Below are the code and all the weights of a small trained network. Each question names an input and a class and asks about switching units off, where a switched-off unit gives its printed mean instead of its output.

import numpy as np


def w(rows, s, z=0):
    codes = np.array(rows[::2]) - 128.0
    scale = np.full(codes.shape[1], s)
    scale[-1] = z or s
    return codes * scale


def f(y):
    return np.maximum(y, 0)


def log_softmax(a):
    a = a - a.max(-1, keepdims=True)
    return a - np.log(np.exp(a).sum(-1, keepdims=True))


def net(x, mask):
    res = np.array(x, float).reshape(1, 4) / 4 @ E
    y = f(res @ A[0][:, :-1].T + A[0][:, -1])
    res = res + np.where(mask, y, B[0][:, -1]) @ B[0][:, :-1]
    return log_softmax(res[-1] @ U[:, :-1].T + U[:, -1])


A, B = {}, {}
E = w([
[178,133,130,148,118,137,173,165,71,102,254],'x0',
[148,194,75,79,102,237,88,123,84,118,89],'x1',
[100,118,76,161,185,110,44,82,83,209,187],'x2',
[209,159,76,165,134,150,137,171,234,155,117],'x3',
],0.013)
A[0] = w([
[75,148,187,81,153,109,124,130,82,105,141,73],'N1',
[67,86,177,169,170,48,132,166,137,123,119,163],'N2',
[121,113,175,141,142,111,170,131,146,168,139,54],'N3',
[86,81,179,60,126,119,77,127,49,103,136,95],'N4',
[114,136,102,147,188,114,98,112,86,194,148,94],'N5',
[73,124,186,171,176,4,166,163,159,120,146,82],'N6',
[119,137,187,49,78,114,184,167,146,74,71,129],'N7',
[108,106,123,134,139,154,133,222,102,165,179,84],'N8',
[90,122,132,83,166,81,99,86,174,123,18,127],'N9',
[85,137,169,114,71,93,150,81,78,74,99,149],'N10',
[109,143,145,154,144,112,105,81,134,156,45,69],'N11',
[129,70,60,115,142,135,152,111,119,136,134,252],'N12',
[183,136,94,149,124,136,126,170,206,110,103,134],'N13',
[93,148,157,94,171,107,137,104,170,169,79,66],'N14',
[170,139,104,108,140,114,125,111,72,143,74,130],'N15',
[85,103,172,126,101,142,142,74,39,131,113,101],'N16',
[122,118,74,209,154,122,80,110,107,144,143,71],'N17',
[140,185,80,48,37,183,104,143,34,176,83,119],'N18',
[132,189,96,66,160,168,91,108,107,73,122,74],'N19',
[95,141,101,149,184,100,87,76,55,160,156,119],'N20',
[180,206,41,78,119,173,93,141,133,139,110,90],'N21',
[142,121,143,122,111,102,130,91,86,77,121,82],'N22',
[157,136,74,182,129,137,122,178,163,133,131,66],'N23',
[201,161,138,123,103,88,152,159,83,80,208,117],'N24',
[119,117,130,125,135,67,118,122,140,135,74,74],'N25',
[172,152,92,151,170,137,132,162,171,197,128,117],'N26',
[152,162,122,170,124,132,126,131,194,136,146,120],'N27',
[86,158,117,122,114,143,77,107,165,151,72,181],'N28',
[63,148,115,90,110,109,94,134,165,162,48,83],'N29',
[79,110,110,100,96,99,125,46,62,132,154,103],'N30',
[137,82,148,154,154,82,164,103,193,167,138,85],'N31',
[114,136,154,85,98,92,179,148,148,56,105,61],'N32',
[66,79,190,81,167,133,142,88,68,98,123,105],'N33',
[138,151,83,185,189,160,120,116,155,186,149,140],'N34',
[128,116,62,139,196,112,94,74,117,194,151,114],'N35',
[140,157,92,159,114,133,158,188,40,96,196,105],'N36',
[163,119,138,215,139,71,160,134,188,174,122,87],'N37',
[150,123,151,98,68,161,213,188,195,46,123,108],'N38',
],0.011)
B[0] = w([
[163,131,40,55,66,96,150,161,181,136,136,167],'N1',
[146,107,137,147,174,204,89,189,133,71,159,214],'N2',
[139,155,50,139,155,135,148,130,122,94,139,149],'N3',
[156,118,143,81,115,105,178,132,175,126,154,192],'N4',
[67,151,133,122,172,59,81,70,116,88,92,186],'N5',
[163,89,86,169,194,186,114,140,98,82,133,214],'N6',
[37,220,168,133,174,84,50,81,96,107,86,228],'N7',
[115,119,109,149,125,76,158,117,70,181,137,152],'N8',
[142,158,145,191,91,115,197,98,79,231,159,214],'N9',
[119,104,171,72,118,123,149,174,190,139,120,194],'N10',
[135,122,88,175,102,101,194,97,68,156,161,170],'N11',
[71,133,255,149,94,217,66,160,139,137,92,193],'N12',
[131,162,173,65,94,109,185,179,186,131,143,211],'N13',
[138,138,80,137,127,108,156,93,86,164,172,163],'N14',
[128,101,131,141,150,162,132,183,106,106,142,155],'N15',
[143,114,91,84,57,120,155,190,232,102,135,186],'N16',
[118,180,95,116,161,61,121,111,113,94,58,171],'N17',
[141,100,88,168,194,182,97,165,124,74,149,216],'N18',
[147,81,48,129,194,172,124,172,91,76,145,172],'N19',
[85,201,131,136,130,121,104,137,137,109,78,207],'N20',
[178,69,96,123,171,155,135,158,133,19,167,201],'N21',
[114,135,28,118,120,91,164,145,147,126,118,149],'N22',
[177,121,69,71,63,96,166,148,164,167,129,165],'N23',
[114,153,135,208,110,114,171,71,65,199,165,202],'N24',
[162,119,86,152,154,132,167,97,69,145,137,156],'N25',
[135,135,125,86,39,82,135,138,233,136,148,186],'N26',
[129,104,119,89,100,110,124,164,173,166,154,176],'N27',
[135,136,175,163,111,149,168,138,108,148,187,206],'N28',
[154,131,105,140,117,102,188,105,64,176,160,185],'N29',
[154,139,124,110,84,107,115,137,206,138,119,188],'N30',
[171,128,72,157,125,192,132,174,114,34,153,184],'N31',
[89,195,106,109,186,95,109,105,114,70,91,184],'N32',
[217,143,141,65,123,121,143,178,151,135,155,195],'N33',
[106,177,186,121,133,63,113,144,178,150,102,188],'N34',
[56,225,136,122,177,79,97,125,119,106,58,203],'N35',
[145,154,135,178,120,144,199,45,87,228,190,191],'N36',
[161,72,80,97,154,172,146,169,158,83,134,194],'N37',
[99,247,150,133,171,78,63,99,137,148,82,250],'N38',
],0.0079,0.02)
U = w([
[53,189,112,122,176,70,109,123,143,103,58,105],'0',
[154,128,89,60,79,97,163,165,231,128,140,116],'1',
[148,97,54,163,201,192,134,160,121,43,158,106],'2',
[124,144,95,196,109,105,187,104,62,207,177,113],'3',
[67,132,255,160,120,200,90,163,181,144,132,254],'4',
[134,95,96,99,61,136,110,86,172,129,59,118],'5',
[91,56,125,139,127,159,98,97,107,129,111,115],'6',
],0.01,0.019)

Each question gives the input, the list of numbers given to net, and the class t.
The units are the neurons (one row each of A and B). Each row of codes is followed by its name. A weight is (code - 128) times the scale printed after its matrix; where a second scale follows, it is the last column's (A, B and U).
mask holds one flag per neuron, in row order. A switched-off neuron (its flag False) gives its mean, the last column of its row in B, instead of its output. The means were averaged over made-up inputs and are rounded, as every weight is.
A unit's drop is (log p(t) with every unit on - log p(t) with that unit switched off) / (log p(t) with every unit on - log p(t) with every unit switched off).
The circuit of an input: a set's keep is (log p(t) with only the set's units on - log p(t) with every unit switched off) / (log p(t) with every unit on - log p(t) with every unit switched off). Starting from the 12 units with the biggest drops (on a tie, the unit counted first), units are removed one at a time, each time the one whose removal leaves the highest keep (on an exact tie, the one counted first), for as long as the keep stays at least 0.8.
units of the circuit, in order: the units of the circuit, biggest drop first
unit that matters most: the unit with the biggest drop
k most important neurons: the k neurons with the biggest drops, biggest first
drop when u is switched off: that unit's drop, to one decimal
input [2,0,-7,7], class 0: unit that matters most -> N38
input [-1,5,5,7], class 1: 2 most important neurons -> (N26, N7)
input [0,-3,3,0], class 4: 3 most important neurons -> (N38, N7, N32)
input [-7,6,2,-6], class 3: 4 most important neurons -> (N9, N29, N11, N28)
input [6,5,-2,4], class 3: 3 most important neurons -> (N36, N24, N2)
input [-3,-1,-5,5], class 0: 3 most important neurons -> (N38, N7, N16)
input [-8,3,-7,-8], class 1: 2 most important neurons -> (N10, N16)
input [0,3,2,-1], class 4: 3 most important neurons -> (N6, N31, N37)
input [0,7,3,7], class 1: 2 most important neurons -> (N26, N34)
input [-8,0,5,-7], class 3: 3 most important neurons -> (N9, N11, N29)
input [-1,8,7,6], class 2: 2 most important neurons -> (N21, N18)
input [-4,8,1,-6], class 2: 2 most important neurons -> (N18, N19)
input [-8,4,-4,-8], class 1: 2 most important neurons -> (N16, N10)
input [3,8,2,-5], class 2: units of the circuit, in order -> (N18)
input [0,-8,-8,5], class 0: 3 most important neurons -> (N38, N7, N32)
input [5,2,2,3], class 3: drop when N36 is switched off -> 0.1
input [7,0,-8,7], class 0: drop when N38 is switched off -> 1.1
input [-8,1,6,-5], class 3: drop when N9 is switched off -> 0.5
